Below are the code and all the weights of a small trained network. Each question names an input and a target symbol and asks about switching units off, where a switched-off unit gives its printed mean instead of its output.

import numpy as np


def w(rows, s, z=0):
    codes = np.array(rows[::2]) - 128.0
    scale = np.full(codes.shape[1], s)
    scale[-1] = z or s
    return codes * scale


def f(y):
    return np.maximum(y, 0)


def softmax(a):
    e = np.exp(a - a.max(-1, keepdims=True))
    return e / e.sum(-1, keepdims=True)


def log_softmax(a):
    a = a - a.max(-1, keepdims=True)
    return a - np.log(np.exp(a).sum(-1, keepdims=True))


def net(x, mask):
    ids = ['βγδεζηθμπτψ'.index(c) for c in x.split()]
    T = len(ids)
    res = E[ids] + P[:T]
    u = 0
    for l in range(3):
        q, k, v = (res @ M[l].T for M in (Q, K, V))
        z = softmax(np.where(np.tri(T) > 0, q @ k.T / 3**0.5, -1e9)) @ v
        res = res + np.where(mask[u], z, O[l][:, -1]) @ O[l][:, :-1]
        u += 1
        y = f(res @ A[l][:, :-1].T + A[l][:, -1])
        res = res + np.where(mask[u : u + 4], y, B[l][:, -1]) @ B[l][:, :-1]
        u += 4
    return log_softmax(res[-1] @ U[:, :-1].T + U[:, -1])


Q, K, V, O, A, B = {}, {}, {}, {}, {}, {}
E = w([
[46,119,190,74,221],'β',
[62,143,106,176,108],'γ',
[71,212,156,138,97],'δ',
[161,151,147,124,34],'ε',
[185,111,240,8,132],'ζ',
[144,188,141,84,152],'η',
[100,187,175,140,26],'θ',
[173,29,150,47,79],'μ',
[33,186,99,114,208],'π',
[69,2,174,136,114],'τ',
[123,90,53,88,207],'ψ',
],0.013)
P = w([
[38,106,108,101,68],'0',
[155,106,211,204,186],'1',
[6,63,78,36,23],'2',
[155,101,201,204,185],'3',
[51,74,69,58,34],'4',
[163,104,183,201,193],'5',
[78,75,49,72,38],'6',
[167,100,183,205,200],'7',
[95,68,30,85,48],'8',
[172,101,173,209,199],'9',
[122,60,3,96,51],'10',
[176,99,167,208,206],'11',
[136,66,3,102,41],'12',
],0.0061)
Q[0] = w([
[115,107,180,3,139],'L0H0',
[124,128,114,10,227],'L0H0',
[96,71,77,30,92],'L0H0',
],0.0039)
K[0] = w([
[166,141,198,73,115],'L0H0',
[253,151,60,134,177],'L0H0',
[173,166,96,38,24],'L0H0',
],0.0054)
V[0] = w([
[8,76,159,41,74],'L0H0',
[220,101,126,164,91],'L0H0',
[173,149,217,254,55],'L0H0',
],0.0033)
O[0] = w([
[116,203,53,172,79,255],'L0H0',
[2,125,91,140,193,65],'L0H0',
[191,133,89,155,121,51],'L0H0',
],0.0053,0.0027)
A[0] = w([
[44,56,49,25,173,13],'L0N0',
[171,2,147,90,209,132],'L0N1',
[56,108,81,107,34,6],'L0N2',
[96,201,85,107,48,202],'L0N3',
],0.0064,0.0019)
B[0] = w([
[131,193,126,126,94,252],'L0N0',
[195,46,75,213,139,236],'L0N1',
[219,171,91,1,136,202],'L0N2',
[137,19,199,155,159,226],'L0N3',
],0.0083,0.0042)
Q[1] = w([
[157,125,152,213,114],'L1H0',
[151,180,171,233,189],'L1H0',
[118,143,196,253,122],'L1H0',
],0.0082)
K[1] = w([
[108,132,254,194,146],'L1H0',
[42,124,251,182,66],'L1H0',
[79,164,170,143,45],'L1H0',
],0.0072)
V[1] = w([
[101,163,102,157,127],'L1H0',
[199,223,2,172,132],'L1H0',
[140,102,155,144,117],'L1H0',
],0.0099)
O[1] = w([
[16,152,172,124,91,2],'L1H0',
[85,137,89,2,77,15],'L1H0',
[150,143,155,140,98,150],'L1H0',
],0.007,0.0014)
A[1] = w([
[191,60,114,153,97,89],'L1N0',
[60,171,79,128,205,250],'L1N1',
[105,71,123,208,78,147],'L1N2',
[134,255,212,158,92,22],'L1N3',
],0.0088,0.0012)
B[1] = w([
[217,202,113,157,156,253],'L1N0',
[230,125,101,178,18,213],'L1N1',
[19,7,108,156,48,210],'L1N2',
[89,212,255,148,140,185],'L1N3',
],0.0069,0.0048)
Q[2] = w([
[78,113,147,181,209],'L2H0',
[160,47,2,114,140],'L2H0',
[245,98,95,109,102],'L2H0',
],0.006)
K[2] = w([
[251,168,254,84,167],'L2H0',
[149,87,43,62,182],'L2H0',
[107,186,47,162,31],'L2H0',
],0.0054)
V[2] = w([
[126,203,165,107,60],'L2H0',
[128,11,159,118,87],'L2H0',
[156,253,70,210,123],'L2H0',
],0.0055)
O[2] = w([
[139,179,232,228,90,169],'L2H0',
[187,22,92,178,70,254],'L2H0',
[104,238,133,2,66,167],'L2H0',
],0.008,0.0015)
A[2] = w([
[99,127,116,179,195,162],'L2N0',
[94,153,97,161,144,150],'L2N1',
[9,115,144,181,171,254],'L2N2',
[147,159,166,188,185,190],'L2N3',
],0.015,0.0039)
B[2] = w([
[142,204,59,98,170,185],'L2N0',
[199,252,199,203,23,145],'L2N1',
[47,150,118,176,219,203],'L2N2',
[113,72,154,42,95,254],'L2N3',
],0.012,0.0097)
U = w([
[126,110,117,91,190,114],'β',
[136,155,124,200,105,199],'γ',
[112,171,140,102,144,35],'δ',
[144,120,160,171,52,220],'ε',
[161,85,160,107,155,43],'ζ',
[74,129,94,12,83,115],'η',
[84,67,140,140,106,45],'θ',
[142,56,113,186,90,150],'μ',
[152,219,139,148,69,253],'π',
[111,69,101,166,138,44],'τ',
[200,168,113,157,163,252],'ψ',
],0.011,0.0035)

Each question gives the input, a string of symbols that net reads in full, and the target symbol t.
The units are the heads (3 rows each of Q, K, V and O) and the neurons (one row each of A and B). Each row of codes is followed by its name. A weight is (code - 128) times the scale printed after its matrix; where a second scale follows, it is the last column's (O, A, B and U).
mask holds one flag per unit, layer by layer, with each layer's heads first. A switched-off unit (its flag False) gives its mean, the last column of its rows in O or B, instead of its output. The means were averaged over made-up inputs and are rounded, as every weight is.
A unit's drop is (log p(t) with every unit on - log p(t) with that unit switched off) / (log p(t) with every unit on - log p(t) with every unit switched off).
The circuit of an input: a set's keep is (log p(t) with only the set's units on - log p(t) with every unit switched off) / (log p(t) with every unit on - log p(t) with every unit switched off). Starting from the 12 units with the biggest drops (on a tie, the unit counted first), units are removed one at a time, each time the one whose removal leaves the highest keep (on an exact tie, the one counted first), for as long as the keep stays at least 0.8.
circuit, biggest first: the units of the circuit, biggest drop first
unit that matters most: the unit with the biggest drop
k most important neurons: the k neurons with the biggest drops, biggest first
top k neurons in layer l: the k neurons of layer l with the biggest drops, biggest first
input θ η ψ θ τ θ ζ β ε ζ ψ β ε, target η: circuit, biggest first : (L0N2; L1H0)
input ψ γ θ ζ η θ η π τ δ η γ μ, target ψ: circuit, biggest first : (L1N0; L2N3)
input β ζ μ π ψ δ θ η, target η: unit that matters most : L2N3
input τ ε δ β μ, target ψ: 2 most important neurons : (L0N2; L1N0)
input ψ θ β δ ψ β ψ β θ, target η: circuit, biggest first : (L0N2; L1H0)
input γ ψ ψ π θ η θ β θ ψ ζ ψ, target ψ: circuit, biggest first : (L2N0; L0N1; L1N0)
input ψ ζ ψ ψ ζ θ ψ τ τ, target η: circuit, biggest first : (L0N2; L1H0)
input τ μ ε, target μ: 3 most important neurons : (L0N3; L2N0; L1N2)
input μ ε θ ψ β ψ π δ ε π ψ ψ ψ, target η: 2 most important neurons : (L0N0; L0N3)
input π θ η δ ψ δ δ θ ζ δ ψ θ γ, target η: circuit, biggest first : (L0N2; L1H0)
input γ θ τ, target μ: circuit, biggest first : (L2H0; L1N2)
input ε γ π τ β β ζ τ ε β τ τ θ, target μ: circuit, biggest first : (L1N2; L2H0)
input μ τ θ, target μ: circuit, biggest first : (L2H0; L0N3)
input θ τ τ ψ β δ β ψ, target ψ: unit that matters most : L2N0
input ψ π μ β μ δ δ ψ ψ η ε, target η: circuit, biggest first : (L0N1; L1H0)
input γ θ θ γ ψ ε θ ψ β γ, target γ: top 2 neurons in layer 2 : (L2N2; L2N1)
input η η ζ ψ γ, target η: top 2 neurons in layer 1 : (L1N2; L1N1)
input β β π, target π: 3 most important neurons : (L2N3; L0N0; L1N1)
input θ ψ β ζ ψ μ β ψ ψ δ δ, target η: top 2 neurons in layer 2 : (L2N2; L2N1)
input ζ ψ δ π ψ τ π μ, target μ: 3 most important neurons : (L0N1; L1N2; L0N2)
